Below are the code and all the weights of a small trained network. Each question names an input and a class and asks about switching units off, where a switched-off unit gives its printed mean instead of its output.

import numpy as np


def w(rows, s, z=0):
    codes = np.array(rows[::2]) - 128.0
    scale = np.full(codes.shape[1], s)
    scale[-1] = z or s
    return codes * scale


def f(y):
    return np.maximum(y, 0)


def log_softmax(a):
    a = a - a.max(-1, keepdims=True)
    return a - np.log(np.exp(a).sum(-1, keepdims=True))


def net(x, mask):
    res = np.array(x, float).reshape(1, 5) / 4 @ E
    y = f(res @ A[0][:, :-1].T + A[0][:, -1])
    res = res + np.where(mask, y, B[0][:, -1]) @ B[0][:, :-1]
    return log_softmax(res[-1] @ U[:, :-1].T + U[:, -1])


A, B = {}, {}
E = w([
[187,92,204,63,154,220,64,134,176,230],'x0',
[143,110,131,145,142,81,108,159,147,163],'x1',
[237,140,173,208,148,170,178,85,105,109],'x2',
[182,162,99,92,91,74,93,101,106,67],'x3',
[141,11,142,145,10,170,104,207,87,188],'x4',
],0.012)
A[0] = w([
[172,163,176,154,195,100,145,70,153,121,140],'neuron 0',
[103,177,116,233,124,91,208,63,101,139,140],'neuron 1',
[210,93,165,131,114,218,113,119,101,169,221],'neuron 2',
[122,137,127,2,135,157,88,116,183,174,194],'neuron 3',
[153,52,57,150,112,130,174,145,54,116,172],'neuron 4',
[9,96,60,123,90,114,169,132,122,129,252],'neuron 5',
[31,207,68,141,213,113,105,138,164,98,227],'neuron 6',
],0.0095,0.0031)
B[0] = w([
[159,139,147,164,119,165,121,12,50,124,219],'neuron 0',
[212,125,113,189,67,118,153,127,185,129,227],'neuron 1',
[101,149,200,139,107,91,109,155,196,54,245],'neuron 2',
[75,105,192,117,176,112,114,83,44,182,222],'neuron 3',
[54,109,55,141,110,109,188,179,100,68,196],'neuron 4',
[161,104,48,103,100,70,65,208,134,116,228],'neuron 5',
[148,239,154,91,136,119,101,146,205,144,251],'neuron 6',
],0.011,0.015)
U = w([
[146,193,140,104,115,115,72,164,231,75,255],'0',
[216,159,42,202,79,152,202,83,172,189,44],'1',
[70,174,117,63,228,131,121,77,111,186,115],'2',
[180,138,176,157,177,201,155,61,96,140,98],'3',
[149,45,2,69,126,114,115,174,141,107,38],'4',
[141,68,73,220,99,137,219,154,70,103,229],'5',
[105,61,169,36,48,127,143,166,67,191,39],'6',
],0.0087,0.0027)

Each question gives the input, the list of numbers given to net, and the class t.
The units are the neurons (one row each of A and B). Each row of codes is followed by its name. A weight is (code - 128) times the scale printed after its matrix; where a second scale follows, it is the last column's (A, B and U).
mask holds one flag per neuron, in row order. A switched-off neuron (its flag False) gives its mean, the last column of its row in B, instead of its output. The means were averaged over made-up inputs and are rounded, as every weight is.
A unit's drop is (log p(t) with every unit on - log p(t) with that unit switched off) / (log p(t) with every unit on - log p(t) with every unit switched off).
The circuit of an input: a set's keep is (log p(t) with only the set's units on - log p(t) with every unit switched off) / (log p(t) with every unit on - log p(t) with every unit switched off). Starting from all 7 units, units are removed one at a time, each time the one whose removal leaves the highest keep (on an exact tie, the one counted first), for as long as the keep stays at least 0.8.
circuit, biggest first: the units of the circuit, biggest drop first
top k neurons: the k neurons with the biggest drops, biggest first
drop of u: that unit's drop, to one decimal
input [-3,8,-6,5,1], class 4: circuit, biggest first	neuron 2
input [6,-8,-2,5,4], class 6: top 2 neurons	neuron 3; neuron 6
input [-5,-3,3,5,-8], class 1: top 2 neurons	neuron 1; neuron 0
input [-1,-6,1,7,3], class 5: top 4 neurons	neuron 6; neuron 5; neuron 4; neuron 2
input [2,-8,5,0,-1], class 3: top 3 neurons	neuron 6; neuron 5; neuron 0
input [0,6,1,1,2], class 5: top 4 neurons	neuron 6; neuron 5; neuron 2; neuron 3
input [0,1,1,-2,5], class 5: top 2 neurons	neuron 6; neuron 4
input [-3,-5,2,-4,-1], class 1: top 2 neurons	neuron 2; neuron 1
input [7,3,0,-7,-8], class 2: top 3 neurons	neuron 1; neuron 3; neuron 6
input [1,-1,3,-2,-6], class 3: top 3 neurons	neuron 0; neuron 5; neuron 4
input [2,8,4,-2,8], class 0: top 2 neurons	neuron 2; neuron 3
input [-6,5,-4,-5,1], class 4: top 3 neurons	neuron 5; neuron 2; neuron 4
input [2,7,8,-1,3], class 0: top 2 neurons	neuron 2; neuron 3
input [2,-3,-5,2,4], class 6: circuit, biggest first	neuron 3
input [7,-4,-6,-8,-2], class 2: drop of neuron 3	0.6
input [-7,5,-2,-6,6], class 4: drop of neuron 5	1.1
input [5,4,-2,5,-4], class 2: drop of neuron 3	0.0
